Each row has a name. Each question is about the rows just above it.

(9): [160, 67, 133, 77, 160, 114, 186, 83, 205, 101, 108, 149, 131, 158, 159, 111, 105, 171, 72, 117, 129, 151, 111, 84, 154, 145, 122, 113, 155, 95, 185, 117, 133, 119, 83, 91, 93, 106, 176, 141, 114, 64, 157, 152, 78, 61, 103, 108, 146, 119, 183, 97, 132, 155, 212]
(133): [92, 187, 122, 182, 122, 120, 55, 179, 25, 127, 125, 103, 126, 116, 72, 138, 150, 88, 197, 130, 146, 122, 141, 183, 119, 104, 133, 146, 81, 144, 101, 141, 133, 139, 171, 157, 155, 143, 151, 160, 127, 144, 131, 120, 122, 198, 130, 159, 116, 78, 167, 136, 95, 182, 134]
(29): [160, 67, 133, 77, 160, 114, 186, 83, 205, 101, 108, 149, 131, 158, 159, 111, 105, 171, 72, 117, 129, 151, 111, 84, 154, 145, 122, 113, 157, 81, 185, 117, 133, 119, 83, 91, 93, 106, 117, 112, 108, 111, 126, 149, 119, 43, 124, 104, 143, 171, 99, 119, 159, 89, 152]
(78): [152, 135, 89, 35, 91, 178, 196, 193, 138, 179, 152, 124, 150, 86, 126, 141, 129, 97, 101, 147, 129, 138, 182, 158, 141, 104, 110, 102, 81, 157, 133, 121, 103, 117, 127, 137, 88, 134, 138, 98, 184, 91, 135, 120, 116, 107, 67, 120, 134, 135, 158, 65, 108, 129, 175]
(74): [77, 195, 128, 77, 72, 146, 156, 186, 104, 179, 169, 82, 170, 98, 121, 155, 132, 84, 146, 152, 111, 151, 156, 125, 125, 113, 110, 140, 67, 194, 88, 138, 100, 136, 161, 157, 106, 98, 134, 138, 178, 158, 104, 97, 125, 180, 98, 155, 106, 119, 108, 97, 108, 122, 129]
(154): [69, 165, 161, 202, 160, 75, 45, 134, 25, 88, 92, 93, 116, 164, 83, 123, 135, 111, 190, 112, 146, 151, 106, 133, 134, 126, 128, 178, 99, 126, 127, 143, 145, 152, 151, 133, 150, 118, 134, 175, 89, 158, 118, 126, 103, 153, 156, 151, 112, 104, 125, 163, 132, 155, 148]
What are the next 3 entries after [140, 67, 194, 88, 138, 100, 136]? -> [161, 157, 106]
The next 3 entries after [126, 141, 129, 97, 101, 147, 129]: -> [138, 182, 158]
The next 3 entries after [134, 138, 98]: -> [184, 91, 135]
Whose row is [160, 67, 133, 77, 160, 114, 186, 83, 205, 101, 108, 149, 131, 158, 159, 111, 105, 171, 72, 117, 129, 151, 111, 84, 154, 145, 122, 113, 155, 95, 185, 117, 133, 119, 83, 91, 93, 106, 176, 141, 114, 64, 157, 152, 78, 61, 103, 108, 146, 119, 183, 97, 132, 155, 212]? -> (9)
Give the next 3 entries after [81, 157]. -> [133, 121, 103]
What are the next 3 entries after [113, 155]? -> [95, 185, 117]

(100): [151, 58, 73, 50, 88, 162, 75, 91, 151, 46, 80, 79, 71, 76, 62, 59, 138, 84, 64, 162, 93, 132, 66, 100]
(97): [160, 91, 96, 80, 108, 156, 93, 100, 151, 119, 97, 90, 97, 88, 91, 97, 195, 101, 88, 160, 101, 137, 87, 105]
(81): [151, 58, 73, 50, 88, 162, 75, 91, 111, 46, 80, 103, 71, 76, 62, 59, 138, 84, 97, 162, 93, 132, 66, 100]
(79): [68, 157, 158, 154, 168, 189, 163, 176, 68, 131, 170, 168, 159, 166, 152, 159, 82, 166, 156, 70, 175, 60, 161, 179]
(39): [204, 77, 75, 66, 70, 48, 70, 71, 209, 88, 70, 68, 72, 73, 72, 69, 133, 75, 77, 204, 74, 185, 65, 73]
(53): [107, 135, 141, 129, 143, 129, 142, 147, 112, 85, 144, 142, 140, 147, 135, 132, 89, 145, 139, 111, 150, 100, 132, 149]
(84): [122, 89, 93, 99, 97, 126, 94, 87, 148, 125, 88, 87, 91, 89, 94, 97, 132, 90, 86, 143, 86, 133, 89, 86]
(160): [198, 47, 49, 48, 49, 77, 51, 54, 195, 83, 55, 57, 54, 59, 47, 49, 115, 51, 59, 205, 59, 229, 51, 57]
(73): [75, 79, 204, 149, 130, 128, 140, 126, 119, 190, 122, 133, 127, 128, 143, 153, 195, 136, 123, 117, 124, 108, 140, 127]
Give the next 3 entries after [73, 72]. -> [69, 133, 75]
Give the next 3 entries after [75, 77, 204]. -> [74, 185, 65]

(128): [117, 124, 128, 135, 112, 71, 142]
(169): [114, 96, 69, 144, 149, 90, 121]
(86): [179, 116, 130, 129, 183, 172, 181]
(196): [129, 63, 144, 168, 159, 166, 151]
(193): [142, 131, 116, 129, 130, 111, 167]
(185): [144, 63, 129, 88, 179, 179, 140]
(151): [134, 79, 98, 184, 153, 108, 148]
(163): [167, 184, 184, 98, 167, 152, 86]
(76): [187, 86, 108, 134, 196, 124, 198]
(104): [172, 113, 117, 168, 159, 166, 153]
(57): [63, 27, 185, 166, 136, 171, 183]
(162): [169, 112, 157, 89, 113, 144, 169]
Give the next 3 entries after [172, 113, 117]. -> [168, 159, 166]
What are the next 3 entries after [144, 63, 129]? -> [88, 179, 179]
What are the next 3 entries after [184, 98]? -> [167, 152, 86]
The next 3 entries after [63, 27, 185]: -> [166, 136, 171]
What are the next 3 entries after [169, 112, 157]? -> [89, 113, 144]

(30): [139, 133, 90, 112, 129, 123, 112, 118, 124, 126, 141, 122, 122, 114, 131, 124, 130, 127, 131, 135, 127, 143, 165, 145, 124, 126, 116, 137, 126, 118, 134, 127, 139, 130, 129, 128, 129, 137, 117, 127, 238, 136, 116]
(17): [119, 127, 147, 136, 127, 130, 144, 133, 131, 131, 121, 132, 130, 135, 127, 130, 128, 129, 127, 125, 130, 119, 107, 119, 127, 127, 118, 126, 137, 139, 128, 130, 116, 126, 129, 134, 129, 123, 144, 130, 71, 123, 135]
(91): [121, 130, 141, 133, 128, 130, 180, 127, 125, 128, 126, 125, 130, 135, 130, 131, 130, 128, 125, 126, 125, 121, 116, 122, 125, 127, 178, 127, 129, 136, 143, 125, 123, 128, 130, 136, 133, 120, 132, 124, 156, 128, 137]
What are the next 3 entries after [128, 130, 116, 126, 129, 134, 129]? -> [123, 144, 130]
What are the next 3 entries after [126, 116, 137, 126, 118, 134, 127, 139, 130, 129, 128]? -> [129, 137, 117]

(131): [64, 139, 157, 135, 185, 122, 109, 118, 102, 142, 147, 120, 213, 134, 90, 79, 115, 110, 108, 138, 138, 156, 112, 110, 121, 156, 137, 127]
(16): [92, 139, 123, 135, 176, 122, 77, 118, 102, 134, 147, 120, 186, 121, 60, 20, 129, 133, 135, 140, 156, 112, 156, 103, 121, 122, 150, 109]
(149): [92, 139, 123, 135, 176, 122, 77, 118, 102, 134, 147, 120, 186, 121, 60, 20, 129, 133, 135, 140, 156, 73, 166, 134, 121, 172, 162, 121]
(47): [171, 88, 123, 135, 104, 124, 129, 150, 102, 122, 108, 132, 64, 121, 148, 93, 122, 124, 135, 138, 152, 112, 156, 134, 121, 99, 150, 86]
(117): [154, 112, 91, 135, 140, 122, 109, 102, 102, 122, 147, 124, 129, 99, 151, 93, 122, 133, 187, 138, 186, 106, 169, 162, 113, 156, 167, 109]
(101): [133, 189, 157, 135, 185, 122, 81, 118, 102, 142, 147, 120, 213, 134, 90, 79, 115, 110, 108, 138, 138, 99, 112, 110, 121, 156, 137, 127]
Whose row is [92, 139, 123, 135, 176, 122, 77, 118, 102, 134, 147, 120, 186, 121, 60, 20, 129, 133, 135, 140, 156, 112, 156, 103, 121, 122, 150, 109]? -> (16)
Give the next 3 entries after [133, 187]. -> [138, 186, 106]
Whose row is [92, 139, 123, 135, 176, 122, 77, 118, 102, 134, 147, 120, 186, 121, 60, 20, 129, 133, 135, 140, 156, 73, 166, 134, 121, 172, 162, 121]? -> (149)
Give the next 3 entries after [133, 189, 157, 135, 185, 122, 81, 118, 102, 142]. -> [147, 120, 213]

(85): [181, 49, 92, 91]
(134): [183, 78, 35, 83]
(146): [164, 40, 49, 75]
(103): [201, 36, 92, 121]
(6): [201, 40, 49, 75]
(122): [180, 82, 58, 100]
(156): [195, 51, 37, 73]
(150): [201, 36, 87, 123]
Whose row is [195, 51, 37, 73]? -> (156)
Where do [183, 78, 35, 83] appear? -> (134)
Whose row is [201, 40, 49, 75]? -> (6)

(89): [78, 127, 133, 137, 245, 122, 79, 101, 122, 85]
(5): [141, 127, 128, 117, 128, 131, 128, 129, 129, 118]
(137): [170, 124, 125, 128, 128, 131, 128, 143, 137, 118]
(93): [179, 134, 122, 113, 113, 150, 128, 185, 167, 123]
(71): [179, 134, 133, 113, 113, 150, 128, 185, 167, 123]
(119): [112, 113, 150, 117, 172, 145, 112, 86, 137, 118]
(40): [128, 172, 124, 125, 128, 113, 161, 86, 144, 133]
Give the next 3 entries after [133, 137, 245]. -> [122, 79, 101]
What are the next 3 entries after [172, 124, 125, 128]? -> [113, 161, 86]
Whose row is [179, 134, 122, 113, 113, 150, 128, 185, 167, 123]? -> (93)
The row with [128, 172, 124, 125, 128, 113, 161, 86, 144, 133] is -> (40)

